Rows with their classes
[  0.5  -8.2 -18.2   0.6  -5.7  -7.1  17.7  -5.6  -2.5 -39.3  -7.7  18.1
  -9.6  42.6  10.3  28.0  -0.5   6.1   4.4   1.0  23.5  15.1  53.3 -27.9
  -4.3  39.5 -44.5 -21.7  35.0 -18.5  -6.7 -25.8   9.8  -1.3   2.9   5.2
 -20.6  87.2   8.3] | A
[ -7.1  10.3   9.4   4.6  -9.2  -9.8  16.2 -13.4  15.1  -4.0   5.4  48.8
   0.7  -2.9   5.1  33.2  19.6   4.1  20.2  -9.1  16.1   3.9  43.3 -29.2
 -24.3  18.6 -10.2  -0.2  24.9  -1.7  43.4  -3.4   0.8  10.0 -10.8  23.9
   5.0  -2.1  -1.0] | A
[ -7.5   7.5   3.5  16.8 -10.9 -10.8   0.5  -8.7  -2.3  -3.3  -4.9   0.0
  -7.7  -5.6  13.7  38.0  -4.7  -7.3  29.2 -14.6  14.7  14.9  40.9  41.0
 -19.8  22.2   1.3 -15.9  45.6   2.8  58.4   3.2   3.2   5.3  12.7  22.4
 -14.8  10.1   4.5] | A
[ -7.7  -1.0  16.6   2.7   8.5  -6.4  -2.0  -9.6  -1.3  -4.0  -3.3  32.2
  -7.8  15.0   6.4  24.6   2.4  12.5  16.2 -14.5   0.3   9.9  20.2  -3.6
  -6.0  -1.8  -6.7  -7.7   4.5 -10.2  12.9  -7.1   1.2   2.2  11.1  15.2
   3.4 -21.7   7.1] | A
[  0.3   6.3  20.5   9.3  -0.3 -10.0  -4.9 -14.9   8.9   4.3  13.2  -9.6
   0.1 -13.2  14.7  11.2  -8.6   7.4  12.2  -5.7  -0.4  15.6  17.3 -13.6
 -31.1   3.1  -0.8 -11.4  32.8   6.6  40.1   9.6  -3.0   8.2  15.3  14.5
   4.7  -5.2   6.8] | A
[ -7.8 -18.4  44.1  -1.3   5.5  -2.1   6.7  -5.0   3.5  12.7   7.7   3.9
   1.3  11.8   5.8   2.1  -3.3  10.7  15.0  -3.0  -0.3  -0.5  18.1 -14.5
 -11.4   3.9  -2.8   4.6  -7.7   4.6   8.0   6.7   6.6 -13.5  10.4  11.6
   0.7 -22.1  -0.7] | J
[ -1.7  -2.7  20.7   2.4  -6.3  -6.6  -6.9 -18.1  15.3  25.0   1.1 -21.0
   4.0 -10.5  20.6  10.9   2.8  17.8 -12.4   4.9  -3.1   7.8   0.6 -14.0
 -12.7   3.3  -4.2   4.0  25.5  18.0  38.0  16.7  -4.5   1.5   5.1  18.6
   0.2 -26.4  -2.3] | A
[  7.2  28.5  -9.3  14.7  -3.8  -5.5 -21.5  -4.2  -0.4   6.1  -6.8  -6.7
 -17.6   8.5  -1.0  12.6   6.2   6.2   0.0   4.0  21.7   4.2 -24.6  -9.2
 -13.9  11.0  -3.0   0.1  26.0   3.4  28.6   4.5  -7.9  -7.7   8.1   1.4
 -10.5  30.5   1.0] | J
[ 10.5 -10.0 -12.4  24.0 -13.4  -6.8  -1.1 -12.3  -7.2 -20.9 -16.1  12.5
 -15.0  13.6   8.8  22.1 -14.4   8.5  -0.9 -14.0  -0.7   5.8   8.9 -14.8
  -6.5  21.8 -14.3 -11.7  23.8   7.9  20.2  -1.9   1.2 -10.5  -0.5  -4.7
  -6.2  47.7   6.1] | A
[ 13.2  28.4 -10.5  12.6 -10.6 -10.3   4.8 -10.4   1.7 -27.9  12.5 -28.3
  -7.9  16.9   6.3  10.3   2.2   5.6  18.7 -19.6  25.5  15.8  21.6 -35.3
 -17.2  33.6 -21.6 -10.6  43.4  -3.1  21.7 -12.6   1.1   2.2  -0.2   2.5
 -11.8  89.1  -2.1] | A
[ 12.3  -4.7 -18.4  26.6  -8.7  -0.5  -5.6  -6.0   5.3 -11.5   2.6 -14.7
 -14.8  -9.2  10.3  18.8  -8.3  -3.0   4.9  -3.5   7.3   8.2  -8.7 -24.5
  -1.1  25.3  -3.9 -12.5  46.5   4.4  49.8   5.4  -2.8  -4.1   4.8  17.0
 -15.7  46.0  -1.9] | J
[-13.0 -10.8 -22.4  -6.1   3.7  -3.1  18.4  -0.1   4.9  22.5  -3.2  -6.7
 -12.8  19.6  16.2  -1.3   4.1   5.1 -14.1  -4.0   4.4  10.4 -11.9   6.5
 -21.8   9.7  -1.4  10.4  15.4  -8.5 -12.9  -9.8   1.7  -3.8  -4.4  -5.4
   2.7  35.3   0.2] | A
[  3.0  -2.7  22.1   9.4 -10.9  -2.3 -13.4 -13.9   7.7 -28.3  12.6  -5.1
   5.9  -5.4  15.9  26.0  -3.0 -19.7  20.7 -16.9  -0.6   3.1  48.9 -38.2
 -25.6   7.9 -12.5 -13.7  12.7  10.5  43.0   8.0   7.0  -5.6   1.7  11.4
 -12.3   4.4   1.8] | J
